Below are the code and all the weights of a small trained network. Each question names an input and a target symbol and asks about switching units off, where a switched-off unit gives its printed mean instead of its output.

import numpy as np


def w(rows, s, z=0):
    codes = np.array(rows[::2]) - 128.0
    scale = np.full(codes.shape[1], s)
    scale[-1] = z or s
    return codes * scale


def norm(h):
    return h / np.sqrt((h * h).mean(-1, keepdims=True) + 1e-5)


def f(y):
    return y / 2 * (1 + np.tanh(0.7978845608 * (y + 0.044715 * y**3)))


def softmax(a):
    e = np.exp(a - a.max(-1, keepdims=True))
    return e / e.sum(-1, keepdims=True)


def log_softmax(a):
    a = a - a.max(-1, keepdims=True)
    return a - np.log(np.exp(a).sum(-1, keepdims=True))


def net(x, mask):
    ids = ['ΛΞΠΣβδζηθφψω'.index(c) for c in x.split()]
    T = len(ids)
    res = E[ids] + P[:T]
    r = norm(res)
    for j in range(3):
        rows = slice(3 * j, 3 * j + 3)
        q, k, v = (r @ M[0][rows].T for M in (Q, K, V))
        z = softmax(np.where(np.tri(T) > 0, q @ k.T / 3**0.5, -1e9)) @ v
        o = O[0][rows]
        res = res + np.where(mask[j], z, o[:, -1]) @ o[:, :-1]
    y = f(norm(res) @ A[0][:, :-1].T + A[0][:, -1])
    res = res + np.where(mask[3:27], y, B[0][:, -1]) @ B[0][:, :-1]
    return log_softmax(norm(res)[-1] @ U[:, :-1].T + U[:, -1])


Q, K, V, O, A, B = {}, {}, {}, {}, {}, {}
E = w([
[200,253,66],'Λ',
[236,142,246],'Ξ',
[234,228,158],'Π',
[91,143,85],'Σ',
[163,174,229],'β',
[99,161,219],'δ',
[151,200,65],'ζ',
[97,146,150],'η',
[222,196,194],'θ',
[180,246,76],'φ',
[213,218,174],'ψ',
[88,136,187],'ω',
],0.0053)
P = w([
[117,95,106],'0',
[58,229,185],'1',
[199,201,191],'2',
[134,103,164],'3',
[166,6,49],'4',
[202,240,111],'5',
],0.014)
Q[0] = w([
[132,67,76],'head 0',
[254,107,154],'head 0',
[132,146,67],'head 0',
[115,85,16],'head 1',
[157,88,101],'head 1',
[98,61,111],'head 1',
[1,178,100],'head 2',
[123,206,77],'head 2',
[204,64,91],'head 2',
],0.015)
K[0] = w([
[67,136,125],'head 0',
[156,175,220],'head 0',
[169,158,69],'head 0',
[99,163,197],'head 1',
[132,179,157],'head 1',
[81,167,175],'head 1',
[80,248,186],'head 2',
[126,141,246],'head 2',
[171,57,93],'head 2',
],0.016)
V[0] = w([
[146,61,140],'head 0',
[169,136,201],'head 0',
[184,205,82],'head 0',
[89,247,96],'head 1',
[105,37,107],'head 1',
[148,135,76],'head 1',
[11,132,105],'head 2',
[121,41,203],'head 2',
[72,24,163],'head 2',
],0.012)
O[0] = w([
[122,214,86,107],'head 0',
[114,116,72,253],'head 0',
[160,43,158,191],'head 0',
[91,197,70,42],'head 1',
[155,18,105,180],'head 1',
[148,100,83,154],'head 1',
[98,1,77,65],'head 2',
[73,123,233,167],'head 2',
[124,80,164,144],'head 2',
],0.0088,0.0055)
A[0] = w([
[76,102,173,103],'neuron 0',
[11,59,97,107],'neuron 1',
[162,70,121,133],'neuron 2',
[145,146,141,102],'neuron 3',
[118,65,155,131],'neuron 4',
[13,130,86,105],'neuron 5',
[170,172,171,97],'neuron 6',
[178,125,40,66],'neuron 7',
[139,129,109,113],'neuron 8',
[153,174,161,111],'neuron 9',
[157,119,102,108],'neuron 10',
[129,163,71,113],'neuron 11',
[124,157,175,73],'neuron 12',
[25,57,7,89],'neuron 13',
[155,179,166,91],'neuron 14',
[152,176,101,115],'neuron 15',
[119,182,99,150],'neuron 16',
[54,118,174,144],'neuron 17',
[159,134,152,66],'neuron 18',
[181,160,182,2],'neuron 19',
[148,151,172,47],'neuron 20',
[62,109,174,129],'neuron 21',
[49,105,173,123],'neuron 22',
[187,148,82,114],'neuron 23',
],0.018,0.007)
B[0] = w([
[124,148,82,199],'neuron 0',
[85,45,186,243],'neuron 1',
[136,162,155,209],'neuron 2',
[131,117,139,147],'neuron 3',
[150,161,104,229],'neuron 4',
[116,74,131,191],'neuron 5',
[141,111,173,253],'neuron 6',
[70,126,96,211],'neuron 7',
[114,122,120,128],'neuron 8',
[128,119,172,229],'neuron 9',
[101,144,124,145],'neuron 10',
[130,111,87,200],'neuron 11',
[93,131,125,165],'neuron 12',
[251,116,187,249],'neuron 13',
[136,104,182,229],'neuron 14',
[134,142,120,221],'neuron 15',
[168,117,125,225],'neuron 16',
[98,154,85,224],'neuron 17',
[121,121,127,143],'neuron 18',
[112,91,171,194],'neuron 19',
[96,113,143,157],'neuron 20',
[106,164,106,218],'neuron 21',
[110,164,84,226],'neuron 22',
[94,179,107,239],'neuron 23',
],0.016,0.005)
U = w([
[147,169,67,190],'Λ',
[44,124,202,96],'Ξ',
[189,241,132,61],'Π',
[196,23,107,81],'Σ',
[40,219,140,128],'β',
[52,106,114,255],'δ',
[253,85,55,56],'ζ',
[153,26,99,142],'η',
[105,125,168,116],'θ',
[165,141,50,205],'φ',
[179,181,161,66],'ψ',
[63,30,124,208],'ω',
],0.017,0.0061)

Each question gives the input, a string of symbols that net reads in full, and the target symbol t.
The units are the heads (3 rows each of Q, K, V and O) and the neurons (one row each of A and B). Each row of codes is followed by its name. A weight is (code - 128) times the scale printed after its matrix; where a second scale follows, it is the last column's (O, A, B and U).
mask holds one flag per unit, heads first, then neurons. A switched-off unit (its flag False) gives its mean, the last column of its rows in O or B, instead of its output. The means were averaged over made-up inputs and are rounded, as every weight is.
A unit's drop is (log p(t) with every unit on - log p(t) with that unit switched off) / (log p(t) with every unit on - log p(t) with every unit switched off).
The circuit of an input: a set's keep is (log p(t) with only the set's units on - log p(t) with every unit switched off) / (log p(t) with every unit on - log p(t) with every unit switched off). Starting from the 12 units with the biggest drops (on a tie, the unit counted first), units are removed one at a time, each time the one whose removal leaves the highest keep (on an exact tie, the one counted first), for as long as the keep stays at least 0.8.
circuit, biggest first: the units of the circuit, biggest drop first
k most important neurons: the k neurons with the biggest drops, biggest first
heads that matter: for each layer, one digit per head in row order, 1 if its drop is at least 0.15 and else 0, layers parted by /
drop when u is switched off: that unit's drop, to one decimal
input Π ψ ω ω, target Π: circuit, biggest first	[head 2]
input Π Σ Ξ δ, target Π: heads that matter	101
input ω Π Π Π, target ω: 2 most important neurons	[neuron 1; neuron 13]
input ψ φ φ φ Π, target Π: heads that matter	011
input ζ β Π ω, target ζ: circuit, biggest first	[neuron 13; head 2]
input Π ζ β φ, target Π: heads that matter	001
input ζ φ ζ ζ φ, target φ: heads that matter	011
input ω Ξ Π, target Σ: heads that matter	111
input ω Σ δ, target Σ: circuit, biggest first	[head 1; head 2; neuron 4]
input Π Ξ Ξ Π φ Σ, target β: heads that matter	110
input ζ β Σ Λ, target ζ: heads that matter	101
input β η ω η, target β: heads that matter	000
input Π η δ β, target Π: heads that matter	101
input ζ Ξ Λ β, target ζ: heads that matter	001
input β Σ Λ, target Ξ: circuit, biggest first	[head 2]
input Σ Π Ξ ψ ζ, target ζ: heads that matter	010
input φ Π θ ω, target φ: heads that matter	001
input Σ β Λ β, target Σ: 2 most important neurons	[neuron 13; neuron 1]
input ζ ω Π ψ, target ζ: drop when head 1 is switched off	0.2
input ω Σ Σ, target Σ: drop when head 0 is switched off	0.4
input η β δ Σ Λ, target Λ: drop when head 2 is switched off	0.2
input Π Λ ψ β Λ, target Λ: circuit, biggest first	[head 1]
